The symbols move the items like this.
lin va boz
lin tu mav
lin ko zul
lin su nom
mos va bar
mos tu zul
mos ko mul
mos su lin
sig va viv
sig tu teg
sig ko vap
sig su maf
nom va zet
nom tu bar
nom ko mav
nom su sed
nid va nom
nid tu mos
nid ko fus
nid su fof
rap va tek
rap tu zib
rap ko viv
rap su fil
nos va bok
nos tu viv
nos ko kop
nos su rap
lag va mos
lag tu zet
lag ko boz
lag su zar
bar va fid
bar tu seb
bar ko zep
bar su boz
vap va kal
vap tu mef
vap ko par
vap su teg
rok va ger
rok tu bev
rok ko fof
rok su pep
rek va vaf
rek tu vem
rek ko pep
rek su par
viv va nit
viv tu lik
viv ko kal
viv su zib
bok va teg
bok tu nit
bok ko gir
bok su tek
nit va dip
nit tu par
nit ko rek
nit su vap
vem va kun
vem tu ger
vem ko zaf
vem su mon
kal va rek
kal tu gav
kal ko sul
kal su lik
zar va lin
zar tu fus
zar ko zet
zar su nid
dip va tar
dip tu sul
dip ko vaf
dip su kal
foz va fof
foz tu zar
foz ko lag
foz su kun
sul va pep
sul tu kob
sul ko kun
sul su gav
mav va fiz
mav tu zep
mav ko fum
mav su bar
kun va bev
kun tu nid
kun ko zar
kun su kob
sed va fus
sed tu boz
sed ko bar
sed su lag
maf va zib
maf tu kop
maf ko teg
maf su nos
rem va rap
rem tu maf
rem ko sig
rem su fum
fum va fil
fum tu nos
fum ko maf
fum su zep
tar va mon
tar tu pep
tar ko rok
tar su rek
pep va foz
pep tu zaf
pep ko bev
pep su vem
zib va vap
zib tu gir
zib ko lik
zib su bok
gav va vem
gav tu rok
gav ko kob
gav su tar
vaf va rok
vaf tu kun
vaf ko foz
vaf su sul
fof va sed
fof tu lin
fof ko mos
fof su bev
fil va sig
fil tu bok
fil ko zib
fil su gid
mul va zep
mul tu rem
mul ko sud
mul su zul
gir va mef
gir tu rek
gir ko tar
gir su nit
lik va par
lik tu tar
lik ko gav
lik su gir
zaf va zar
zaf tu sed
zaf ko nom
zaf su ger
mef va gav
mef tu vaf
mef ko mon
mef su dip
bev va lag
bev tu nom
bev ko lin
bev su zaf
teg va lik
teg tu dip
teg ko mef
teg su kop
par va sul
par tu mon
par ko vem
par su mef
kob va zaf
kob tu fof
kob ko nid
kob su rok
zet va zul
zet tu fid
zet ko fiz
zet su fus
zul va seb
zul tu fum
zul ko rem
zul su mav
zep va gid
zep tu rap
zep ko nos
zep su seb
mon va kob
mon tu foz
mon ko ger
mon su vaf
fus va mav
fus tu mul
fus ko fid
fus su mos
ger va nid
ger tu lag
ger ko sed
ger su foz
boz va mul
boz tu fiz
boz ko seb
boz su zet
gid va maf
gid tu tek
gid ko bok
gid su sud
tek va kop
tek tu vap
tek ko nit
tek su sig
sud va nos
sud tu sig
sud ko tek
sud su rem
seb va sud
seb tu fil
seb ko rap
seb su fiz
kop va gir
kop tu kal
kop ko dip
kop su viv
fiz va rem
fiz tu gid
fiz ko fil
fiz su fid
fid va fum
fid tu sud
fid ko gid
fid su mul

The rows follow the links: the fewer symbols apart two items are, the more alike their rows tend to be.

Each row is also shifted at random along 3 hidden directions that mean nothing.

Some items, each with a row of numbers:
kob: -62 14 10 -6 24 5 5 -3 15 -6 -23 -8 9 7 7 -8 2 3 32 -7 8 -1 -2 28 -10 17 -7 -3 -16 -8 21 13 -3 -20 -16 10 -22 -7 -19 9 20 -27 -21 19 -13 6 -9 -13 12 2 25 -12 7 -28 5 2 5
bev: -79 -2 -6 -5 17 -24 -18 1 -16 -3 0 -7 3 -21 7 19 10 22 9 -3 31 5 6 31 -9 4 0 0 -1 -31 1 12 2 -24 -14 28 -10 2 -17 -13 3 -15 -6 19 1 -5 15 -14 4 10 3 -16 -30 -4 -7 -10 2
fiz: 2 -13 -21 7 -7 -28 -1 -7 -29 10 8 13 -7 -1 0 20 6 13 -22 -2 -7 24 12 -15 -4 -22 -18 10 7 12 -6 13 -11 15 -3 27 1 11 16 -11 -15 14 18 -14 14 -7 6 6 -7 14 0 7 -11 29 -4 1 -19
lin: 1 3 -5 -15 -1 -25 -15 11 -52 24 17 18 -18 3 -15 51 -1 15 -7 16 17 13 27 -14 -12 4 2 12 -6 -2 4 -4 -15 1 -13 24 -14 -9 -8 -6 1 5 -18 -5 -6 -11 1 -10 -33 -3 -48 -3 -36 11 6 -8 -23
bar: -1 -8 -6 0 2 -26 -8 -15 -17 14 33 11 0 5 -17 22 6 26 8 8 1 -4 -3 -23 -8 -7 -23 2 12 17 13 -7 -4 3 2 8 0 -7 -11 -10 -14 1 5 -5 11 1 1 -4 -9 7 -21 -15 -3 18 9 1 -23
foz: -29 11 7 -7 23 -7 -4 -3 7 -3 -3 -6 6 -3 3 2 0 10 28 -5 18 -13 -2 24 -9 20 -6 -3 -4 -13 14 0 -2 -23 -9 11 -18 -9 -26 4 14 -20 -13 25 -3 0 1 -11 9 7 12 -23 -4 -18 -4 -5 7
par: -41 -9 -14 -5 8 9 11 -1 3 -12 -4 -18 9 -22 -2 -10 2 -23 -1 -15 6 -12 9 16 -6 6 24 -3 16 3 -10 -5 18 -11 10 -19 11 11 -1 4 2 36 3 0 17 15 0 -15 19 -23 20 -1 7 -4 -18 2 14
dip: 2 1 -3 -12 5 15 12 3 4 -8 9 -9 2 -1 -13 -3 -6 -26 4 -23 -3 -26 9 2 -10 15 20 0 9 9 -6 -31 15 -2 3 -26 7 2 1 11 4 32 -3 0 15 7 -3 -10 2 -21 -11 1 1 -7 0 12 11
bok: 8 -6 -1 6 -17 7 -2 12 4 -14 -1 -2 -6 -2 4 -7 -11 -6 -24 -19 -3 -1 -6 -3 8 -10 8 3 5 -16 -27 -21 6 15 3 -3 16 15 24 0 -10 12 23 -3 14 -22 17 18 -6 8 -12 16 -20 12 -3 6 16
ger: 59 13 2 -3 18 -5 -11 -4 1 -1 8 -4 2 -15 3 6 0 6 19 10 19 -24 -2 13 -10 25 2 -3 4 -6 11 -11 -1 -25 0 5 -10 -14 -30 0 7 -10 -11 27 0 1 5 -7 5 1 -3 -23 -6 -15 -9 -14 11
nom: 8 4 0 -7 -1 -17 -16 6 -35 20 10 11 -9 1 -6 33 5 16 -5 23 13 14 16 -5 -2 0 -1 4 -11 -10 10 7 -9 -5 -8 17 -10 -10 -8 -11 2 -11 -21 0 -19 -3 -2 -11 -23 0 -34 -4 -23 3 11 -10 -18
mav: 5 -10 -13 2 -1 -26 -10 -14 -21 13 30 10 2 -5 -13 20 7 24 2 11 3 0 -3 -21 -5 -10 -18 3 19 20 5 0 -4 4 8 9 6 -3 -8 -14 -16 8 11 -7 17 2 4 -4 -4 5 -14 -11 -1 24 -3 -3 -20
sud: 59 1 3 15 -12 12 3 0 8 9 -10 13 -14 7 1 -13 -15 2 -6 21 -14 10 -13 -26 14 1 -10 4 8 35 0 11 -27 23 25 -4 5 2 3 17 0 3 16 -14 8 -14 -6 26 1 6 13 9 22 17 -19 -9 0
lik: -19 2 21 -2 -5 38 12 2 42 -13 -4 -11 11 15 -7 -37 -4 -22 16 -4 -15 -20 -19 -1 11 0 13 -13 -5 6 5 -13 18 1 8 -44 10 -5 4 12 2 -6 -8 -6 -14 18 -13 -3 11 -17 7 0 37 -21 13 12 9
fus: -20 1 10 1 -1 -7 -14 -8 -11 18 15 9 -1 6 -12 11 5 24 15 32 7 4 -8 -16 6 -5 -9 -2 1 13 19 14 -7 -1 8 0 -3 -15 -18 -7 -4 -19 -13 -6 -13 9 -10 -10 -8 0 -14 -14 12 3 5 -11 -21
sed: -4 3 5 0 -3 -11 -18 2 -12 11 3 5 2 -1 4 13 13 17 -1 28 13 15 2 3 4 -7 -1 -6 -14 -17 13 20 1 -12 -10 12 -7 -9 -8 -16 -2 -27 -19 2 -28 7 -4 -11 -11 4 -15 -9 -6 -7 13 -10 -12
lag: -60 -2 -4 -7 3 -24 -18 7 -34 8 -1 2 -2 -6 2 32 12 20 -8 9 23 24 18 12 -4 -8 5 4 -13 -31 2 17 0 -11 -20 30 -14 0 -2 -19 0 -16 -17 5 -15 -3 5 -15 -16 7 -19 -3 -33 -1 5 -6 -12
nid: 1 0 1 8 3 -10 -20 -8 -1 2 0 -8 7 -23 12 -1 14 16 0 31 25 3 -7 16 8 -2 6 -10 -2 -24 5 25 7 -23 3 9 0 -2 -17 -17 -3 -23 -9 14 -22 12 5 -10 11 4 8 -15 -3 -11 -8 -19 2
sig: 50 -5 -4 6 -13 4 -5 11 -6 -6 5 4 -17 -12 -1 -2 -21 -6 -22 -8 5 -10 -7 -12 5 4 7 8 23 4 -31 -26 -7 17 20 -4 15 12 11 10 -9 28 30 -2 32 -28 20 26 -6 7 -14 13 -21 21 -26 -8 17

Start here and follow the symbols in turn, left to right. Where do you end up?
Answer with the item's name.
-26 1 0 4 16 -8 -14 -5 2 -4 -3 -10 6 -27 9 -3 6 13 15 17 29 -5 -7 24 0 14 5 -8 8 -15 6 15 3 -29 6 8 -3 -4 -28 -3 4 -12 -3 21 -3 6 7 -8 19 4 18 -24 -2 -9 -22 -21 10
va ko -> zet
6 0 4 -6 1 25 12 8 8 -6 2 -9 -2 -5 -11 -13 -10 -27 3 -4 -1 -22 2 -4 2 15 26 -1 11 18 -8 -20 13 1 17 -37 14 2 -2 15 6 33 -3 -7 9 9 -7 -6 6 -27 -4 3 15 -6 -14 -2 12
va ko -> pep
26 -1 -12 1 -8 -18 6 -2 -18 11 3 17 -9 18 -1 20 2 6 -15 -11 -19 21 11 -20 -6 -14 -23 13 -10 12 -2 2 -18 23 -13 28 -7 4 22 -4 -8 0 12 -10 8 -15 -1 13 -19 18 -8 16 -12 22 14 11 -16
tu su -> fil
2 4 7 6 -8 0 10 -3 15 5 -6 15 -3 35 1 -5 -5 13 4 -12 -31 15 -9 -17 2 -15 -33 5 -17 9 7 5 -18 24 -13 13 -13 -3 16 4 -4 -27 8 -10 -3 -12 -7 18 -9 22 5 13 9 8 24 17 -13
tu su su -> rap
14 -1 6 -3 -18 18 4 20 2 -9 -6 2 -9 11 -1 -1 -9 -20 -24 -19 -10 1 6 -4 5 -7 18 4 -10 -17 -22 -22 8 17 -9 -10 8 9 30 4 -2 10 2 -8 -5 -15 7 11 -19 -3 -25 24 -20 -1 12 11 10
va va su tu -> sul
-38 10 0 -11 26 -4 -1 3 -8 0 -11 -5 -1 -10 3 10 -5 0 22 -1 22 -6 10 24 -14 25 2 4 1 -2 8 5 -9 -20 -3 16 -18 -6 -25 9 19 0 -15 17 5 -5 -2 -11 5 -5 11 -15 -12 -12 -17 -11 5
su ko ko -> fus
10 -7 12 13 -14 12 -4 2 33 -19 0 -6 4 2 8 -29 -7 1 -10 -11 -10 -7 -27 -4 17 -15 0 -7 3 -15 -16 -12 9 14 6 -16 18 8 18 0 -13 -11 24 -1 5 -10 15 23 10 15 8 10 5 2 1 4 17
va va -> gir
7 -3 -4 -3 4 16 11 -2 9 -10 3 -14 7 -14 -6 -14 -2 -27 2 -9 0 -24 1 4 -2 12 23 -3 18 12 -6 -16 19 -9 15 -29 13 6 -4 11 2 32 0 -2 14 17 -2 -10 14 -25 9 -4 14 -7 -12 1 13
su va -> tar
11 -2 14 6 -17 42 4 14 21 -5 -18 -8 -5 -4 1 -33 -9 -28 -14 19 -6 -1 -13 -6 25 1 31 -7 0 7 -11 5 8 10 23 -40 21 7 9 14 3 14 -4 -14 -16 6 -9 7 7 -22 6 17 26 -8 -14 -7 14
su va ko va -> vem
21 4 2 -7 -1 -13 -15 1 -29 23 17 14 -11 1 -14 26 1 15 2 36 13 6 8 -20 0 3 -1 4 0 14 14 4 -16 -1 7 6 -4 -12 -15 -4 -1 -4 -16 -8 -13 1 -8 -7 -21 -6 -31 -8 -6 12 0 -14 -19
tu su -> mav
39 21 -3 -17 21 -3 9 9 -16 6 -11 1 -8 3 -2 23 -7 -14 12 -10 6 -11 27 14 -21 32 7 10 -8 1 9 -12 -15 -16 -14 15 -25 -10 -17 15 26 7 -22 17 1 -6 -7 -11 -10 -9 -8 -6 -17 -14 -1 -1 7
su ko -> bev
-13 9 -6 -9 19 3 10 8 -13 4 -27 -4 -4 -8 8 9 -3 -16 7 0 12 7 23 21 -13 24 14 5 -6 4 7 16 -12 -16 -6 14 -19 0 -14 14 25 12 -19 9 -5 2 -10 -12 4 -16 18 -3 -4 -13 -19 -8 6
ko ko su -> nom
-26 -8 -22 -4 11 -1 14 -1 -9 -11 -7 -16 8 -21 4 0 8 -24 -9 -23 4 -2 23 23 -11 5 21 0 8 -7 -11 2 18 -12 -3 -4 7 13 6 -1 4 33 0 2 12 14 2 -19 16 -19 20 2 -4 -7 -12 5 10
tu va va -> fof
-19 -12 -12 11 -8 -18 6 -11 -5 7 -5 7 0 9 5 3 9 15 -12 -2 -15 29 0 -11 2 -26 -24 4 -6 7 1 24 -10 18 -6 22 -1 8 19 -11 -12 -8 15 -14 1 -3 0 8 0 18 13 12 4 19 8 9 -17
tu ko -> zib
18 -3 -21 -6 10 1 12 -2 -11 -8 -9 -13 6 -24 8 1 9 -30 -11 -12 4 -3 25 20 -9 10 24 -1 7 -2 -9 4 14 -15 0 -4 5 11 4 2 10 36 -3 3 6 17 -4 -19 13 -20 18 4 1 -8 -16 2 10
tu ko -> fof
